Below are the code and all the weights of a small trained network. Each question names an input and a class and asks about switching units off, where a switched-off unit gives its printed mean instead of its output.

import numpy as np


def w(rows, s, z=0):
    codes = np.array(rows[::2]) - 128.0
    scale = np.full(codes.shape[1], s)
    scale[-1] = z or s
    return codes * scale


def f(y):
    return np.maximum(y, 0)


def log_softmax(a):
    a = a - a.max(-1, keepdims=True)
    return a - np.log(np.exp(a).sum(-1, keepdims=True))


def net(x, mask):
    res = np.array(x, float).reshape(1, 6) / 4 @ E
    y = f(res @ A[0][:, :-1].T + A[0][:, -1])
    res = res + np.where(mask, y, B[0][:, -1]) @ B[0][:, :-1]
    return log_softmax(res[-1] @ U[:, :-1].T + U[:, -1])


A, B = {}, {}
E = w([
[8,137,165,182,157,13,172,52,118,61],'x0',
[142,139,112,122,99,93,139,152,109,112],'x1',
[125,180,39,137,192,78,112,152,69,238],'x2',
[168,155,130,119,146,106,110,134,134,89],'x3',
[96,87,124,137,109,130,142,143,99,158],'x4',
[173,57,40,41,154,107,195,70,126,121],'x5',
],0.012)
A[0] = w([
[149,141,90,176,115,110,58,113,163,126,76],'neuron 0',
[184,166,44,167,155,145,66,146,137,215,114],'neuron 1',
[119,139,149,132,133,99,102,161,178,139,126],'neuron 2',
[129,87,197,109,75,179,105,128,127,52,153],'neuron 3',
[108,173,59,136,202,106,156,120,96,163,4],'neuron 4',
[64,163,163,230,183,8,177,57,125,124,1],'neuron 5',
[166,97,46,31,193,160,228,83,94,124,15],'neuron 6',
[147,72,15,18,162,117,110,84,134,139,196],'neuron 7',
[134,33,131,117,132,73,245,5,143,48,90],'neuron 8',
[119,68,176,115,32,204,110,195,226,44,27],'neuron 9',
[93,97,207,108,99,111,161,72,134,48,101],'neuron 10',
[162,190,103,149,113,141,12,201,101,255,134],'neuron 11',
[221,88,124,76,83,202,154,161,168,155,11],'neuron 12',
[114,154,145,225,116,171,121,147,114,89,203],'neuron 13',
[113,187,61,133,251,65,155,136,108,235,125],'neuron 14',
],0.0074,0.0093)
B[0] = w([
[118,127,121,119,115,113,155,98,145,147,138],'neuron 0',
[140,166,118,83,133,113,165,116,120,147,211],'neuron 1',
[95,104,157,99,123,104,152,126,104,128,151],'neuron 2',
[128,95,169,137,81,117,88,151,181,129,212],'neuron 3',
[84,81,208,249,126,72,176,103,126,57,159],'neuron 4',
[175,76,170,109,61,129,33,219,190,150,219],'neuron 5',
[193,92,113,99,71,164,60,193,206,122,190],'neuron 6',
[109,112,188,192,102,56,83,112,157,86,239],'neuron 7',
[114,158,64,95,198,173,210,85,82,95,227],'neuron 8',
[164,121,136,114,106,131,114,210,148,178,205],'neuron 9',
[62,159,109,162,155,163,185,100,112,141,202],'neuron 10',
[106,167,72,60,169,164,174,104,75,142,249],'neuron 11',
[71,30,231,186,96,62,151,124,162,46,193],'neuron 12',
[142,96,142,142,100,137,143,152,137,155,212],'neuron 13',
[138,105,154,116,85,132,100,177,153,147,233],'neuron 14',
],0.011,0.014)
U = w([
[222,101,151,71,65,130,69,192,161,183,237],'0',
[103,109,203,248,86,95,121,128,138,52,142],'1',
[130,164,77,94,241,134,198,77,66,120,2],'2',
],0.011,0.0019)

Each question gives the input, the list of numbers given to net, and the class t.
The units are the neurons (one row each of A and B). Each row of codes is followed by its name. A weight is (code - 128) times the scale printed after its matrix; where a second scale follows, it is the last column's (A, B and U).
mask holds one flag per neuron, in row order. A switched-off neuron (its flag False) gives its mean, the last column of its row in B, instead of its output. The means were averaged over made-up inputs and are rounded, as every weight is.
A unit's drop is (log p(t) with every unit on - log p(t) with that unit switched off) / (log p(t) with every unit on - log p(t) with every unit switched off).
The circuit of an input: a set's keep is (log p(t) with only the set's units on - log p(t) with every unit switched off) / (log p(t) with every unit on - log p(t) with every unit switched off). Starting from the 12 units with the biggest drops (on a tie, the unit counted first), units are removed one at a time, each time the one whose removal leaves the highest keep (on an exact tie, the one counted first), for as long as the keep stays at least 0.8.
units of the circuit, in order: the units of the circuit, biggest drop first
k most important neurons: the k neurons with the biggest drops, biggest first
drop when u is switched off: that unit's drop, to one decimal
input [-2,-2,-7,-4,5,-7], class 0: units of the circuit, in order	(neuron 9)
input [1,-7,7,-1,7,6], class 1: 2 most important neurons	(neuron 4; neuron 7)
input [0,-7,3,4,2,-8], class 2: units of the circuit, in order	(neuron 11; neuron 5)
input [2,1,2,-8,0,-7], class 0: 2 most important neurons	(neuron 7; neuron 12)
input [-7,4,-1,-6,1,8], class 1: 2 most important neurons	(neuron 12; neuron 7)
input [0,0,7,1,-1,-3], class 2: 2 most important neurons	(neuron 11; neuron 5)
input [0,7,0,-6,-1,-6], class 0: 2 most important neurons	(neuron 8; neuron 7)
input [-8,-4,-6,-1,-1,7], class 1: 2 most important neurons	(neuron 12; neuron 7)
input [8,-3,8,4,-3,-4], class 0: 2 most important neurons	(neuron 5; neuron 14)
input [8,1,7,-8,7,0], class 0: 3 most important neurons	(neuron 5; neuron 14; neuron 12)
input [-6,7,-8,7,-8,2], class 1: 2 most important neurons	(neuron 12; neuron 5)
input [7,-8,2,4,5,-2], class 0: 3 most important neurons	(neuron 5; neuron 7; neuron 12)
input [2,-7,1,1,-5,-4], class 0: 3 most important neurons	(neuron 7; neuron 12; neuron 4)
input [7,-6,3,-1,8,-7], class 0: units of the circuit, in order	(neuron 5)
input [-1,5,2,-4,-6,-4], class 2: drop when neuron 8 is switched off	0.0
input [-7,0,-4,1,-5,7], class 1: drop when neuron 12 is switched off	0.9
input [6,-5,8,5,0,-6], class 0: drop when neuron 5 is switched off	0.6
